Below are the code and all the weights of a small trained network. Each question names an input and a target symbol and asks about switching units off, where a switched-off unit gives its printed mean instead of its output.

import numpy as np


def w(rows, s, z=0):
    codes = np.array(rows[::2]) - 128.0
    scale = np.full(codes.shape[1], s)
    scale[-1] = z or s
    return codes * scale


def softmax(a):
    e = np.exp(a - a.max(-1, keepdims=True))
    return e / e.sum(-1, keepdims=True)


def log_softmax(a):
    a = a - a.max(-1, keepdims=True)
    return a - np.log(np.exp(a).sum(-1, keepdims=True))


def net(x, mask):
    ids = ['ΓΔΘΛΞΠΦΨΩαεζημτ'.index(c) for c in x.split()]
    T = len(ids)
    res = E[ids] + P[:T]
    u = 0
    for l in range(3):
        r = res
        for j in range(2):
            rows = slice(4 * j, 4 * j + 4)
            q, k, v = (r @ M[l][rows].T for M in (Q, K, V))
            z = softmax(np.where(np.tri(T) > 0, q @ k.T / 4**0.5, -1e9)) @ v
            o = O[l][rows]
            res = res + np.where(mask[u + j], z, o[:, -1]) @ o[:, :-1]
        u += 2
    return log_softmax(res[-1] @ U[:, :-1].T + U[:, -1])


Q, K, V, O = {}, {}, {}, {}
E = w([
[143,135,140],'Γ',
[157,130,146],'Δ',
[147,135,142],'Θ',
[145,137,147],'Λ',
[152,130,191],'Ξ',
[196,125,107],'Π',
[141,145,109],'Φ',
[137,147,111],'Ψ',
[132,147,113],'Ω',
[127,151,104],'α',
[86,158,152],'ε',
[181,139,8],'ζ',
[148,140,84],'η',
[141,144,80],'μ',
[104,163,18],'τ',
],0.014)
P = w([
[152,240,121],'0',
[102,184,147],'1',
[148,218,130],'2',
[197,80,117],'3',
[74,137,101],'4',
[10,104,75],'5',
],0.011)
Q[0] = w([
[97,94,95],'L0H1',
[103,191,107],'L0H1',
[118,208,97],'L0H1',
[150,110,106],'L0H1',
[139,5,150],'L0H2',
[103,94,96],'L0H2',
[161,210,130],'L0H2',
[88,155,140],'L0H2',
],0.019)
K[0] = w([
[109,9,136],'L0H1',
[75,116,98],'L0H1',
[60,122,39],'L0H1',
[171,115,115],'L0H1',
[55,9,92],'L0H2',
[173,27,166],'L0H2',
[120,247,145],'L0H2',
[204,149,101],'L0H2',
],0.013)
V[0] = w([
[190,148,251],'L0H1',
[201,71,103],'L0H1',
[177,116,165],'L0H1',
[44,199,171],'L0H1',
[240,114,80],'L0H2',
[242,101,149],'L0H2',
[108,113,253],'L0H2',
[63,147,2],'L0H2',
],0.011)
O[0] = w([
[2,144,132,200],'L0H1',
[151,212,148,30],'L0H1',
[57,174,126,122],'L0H1',
[80,19,103,252],'L0H1',
[159,218,254,201],'L0H2',
[106,241,163,203],'L0H2',
[68,152,18,126],'L0H2',
[219,44,208,40],'L0H2',
],0.009,0.0039)
Q[1] = w([
[129,88,130],'L1H1',
[51,169,225],'L1H1',
[87,150,173],'L1H1',
[133,145,122],'L1H1',
[195,147,127],'L1H2',
[127,86,182],'L1H2',
[80,62,132],'L1H2',
[211,254,70],'L1H2',
],0.0085)
K[1] = w([
[121,51,101],'L1H1',
[211,149,82],'L1H1',
[163,134,103],'L1H1',
[126,152,142],'L1H1',
[110,46,114],'L1H2',
[168,67,105],'L1H2',
[147,181,79],'L1H2',
[19,105,254],'L1H2',
],0.0087)
V[1] = w([
[45,120,142],'L1H1',
[37,112,240],'L1H1',
[119,99,202],'L1H1',
[51,106,254],'L1H1',
[106,47,217],'L1H2',
[131,123,120],'L1H2',
[180,186,78],'L1H2',
[52,37,139],'L1H2',
],0.0045)
O[1] = w([
[110,97,214,246],'L1H1',
[27,43,230,254],'L1H1',
[65,122,108,109],'L1H1',
[12,47,205,225],'L1H1',
[13,131,161,84],'L1H2',
[129,132,129,114],'L1H2',
[198,148,38,88],'L1H2',
[82,131,252,165],'L1H2',
],0.0039,0.0022)
Q[2] = w([
[129,124,150],'L2H1',
[56,142,167],'L2H1',
[134,129,126],'L2H1',
[251,136,76],'L2H1',
[119,151,125],'L2H2',
[144,140,97],'L2H2',
[124,139,133],'L2H2',
[149,112,163],'L2H2',
],0.015)
K[2] = w([
[152,116,138],'L2H1',
[190,142,86],'L2H1',
[124,130,135],'L2H1',
[9,52,215],'L2H1',
[137,160,105],'L2H2',
[89,146,110],'L2H2',
[126,142,133],'L2H2',
[119,114,195],'L2H2',
],0.011)
V[2] = w([
[169,174,52],'L2H1',
[128,128,128],'L2H1',
[74,123,254],'L2H1',
[128,128,128],'L2H1',
[128,128,128],'L2H2',
[103,99,78],'L2H2',
[141,80,183],'L2H2',
[123,124,128],'L2H2',
],0.008)
O[2] = w([
[44,80,190,54],'L2H1',
[128,128,128,128],'L2H1',
[240,139,3,254],'L2H1',
[129,128,128,128],'L2H1',
[128,128,128,128],'L2H2',
[107,146,191,125],'L2H2',
[117,195,54,127],'L2H2',
[127,130,138,133],'L2H2',
],0.0047,0.0091)
U = w([
[134,123,138,87],'Γ',
[120,177,135,133],'Δ',
[127,137,141,109],'Θ',
[125,128,130,44],'Λ',
[44,223,20,117],'Ξ',
[119,238,218,78],'Π',
[137,131,160,111],'Φ',
[133,113,158,133],'Ψ',
[136,116,146,84],'Ω',
[137,92,169,171],'α',
[98,3,67,253],'ε',
[193,181,136,56],'ζ',
[145,120,180,173],'η',
[149,113,168,153],'μ',
[187,50,110,121],'τ',
],0.0068,0.0045)

Each question gives the input, a string of symbols that net reads in full, and the target symbol t.
The units are the heads (4 rows each of Q, K, V and O). Each row of codes is followed by its name. A weight is (code - 128) times the scale printed after its matrix; where a second scale follows, it is the last column's (O and U).
mask holds one flag per head, layer by layer. A switched-off head (its flag False) gives its mean, the last column of its rows in O, instead of its output. The means were averaged over made-up inputs and are rounded, as every weight is.
A unit's drop is (log p(t) with every unit on - log p(t) with that unit switched off) / (log p(t) with every unit on - log p(t) with every unit switched off).
The circuit of an input: a set's keep is (log p(t) with only the set's units on - log p(t) with every unit switched off) / (log p(t) with every unit on - log p(t) with every unit switched off). Starting from all 6 units, units are removed one at a time, each time the one whose removal leaves the highest keep (on an exact tie, the one counted first), for as long as the keep stays at least 0.8.
circuit, biggest first: the units of the circuit, biggest drop first
most important unit: the unit with the biggest drop
which heads matter: for each layer, one digit per head in row order, 1 if its drop is at least 0.15 and else 0, layers parted by /
drop when u is switched off: that unit's drop, to one decimal
input Π Δ Ξ, target Π: which heads matter -> 10 / 01 / 00
input ε η ε ζ Ξ ζ, target ζ: which heads matter -> 10 / 00 / 00
input Ξ Ξ ζ Π Λ, target ζ: most important unit -> L1H1
input Ξ Δ Ξ, target Ξ: which heads matter -> 11 / 00 / 00
input ε μ τ, target ε: which heads matter -> 01 / 00 / 00
input ε μ Ξ ζ ε Ψ, target ζ: circuit, biggest first -> [L1H1 L0H2 L0H1]
input Ξ Ξ ζ Π Ξ, target ζ: circuit, biggest first -> [L1H1 L0H1 L2H1 L0H2]
input τ Θ Θ, target τ: circuit, biggest first -> [L0H2 L0H1]
input Θ Ξ ε, target ε: circuit, biggest first -> [L0H1 L0H2]
input Π Π Π, target Π: which heads matter -> 11 / 00 / 00
input ζ Ξ Ξ τ Π Θ, target τ: which heads matter -> 11 / 01 / 10
input ε Δ ζ ζ η Ξ, target ζ: circuit, biggest first -> [L1H1 L0H1 L0H2]
input τ Δ Ξ, target τ: circuit, biggest first -> [L0H2 L0H1]
input ε Ξ ε Ξ Ξ Ξ, target Ξ: most important unit -> L0H2
input Ξ Φ Δ ε τ η, target τ: which heads matter -> 10 / 00 / 00
input α Π Π Δ, target Π: circuit, biggest first -> [L0H1 L0H2]
input Ξ Δ Γ, target Ξ: which heads matter -> 11 / 00 / 00
input Ω ζ Ξ Π Ξ Ξ, target Π: which heads matter -> 01 / 00 / 10
input Π Δ Ξ τ ε ε, target τ: circuit, biggest first -> [L0H1 L1H2 L0H2]
input Δ ζ Θ, target ζ: most important unit -> L0H1
input ε Π Ξ, target ε: which heads matter -> 11 / 00 / 00
input Ξ Γ ζ Ξ ζ Π, target ζ: which heads matter -> 11 / 10 / 00
input Ξ Π Δ Δ, target Π: circuit, biggest first -> [L0H2 L0H1]
input ε Π Ψ, target ε: drop when L0H2 is switched off -> 0.6
input ε Ξ Ξ ε, target Ξ: drop when L1H1 is switched off -> 0.0
input ζ Π Π, target ζ: drop when L0H2 is switched off -> 1.1
input Ξ Ξ μ ε Ξ Ξ, target ε: circuit, biggest first -> [L0H2]
input Ξ Ξ Θ Ξ Λ, target Ξ: drop when L0H1 is switched off -> 0.5
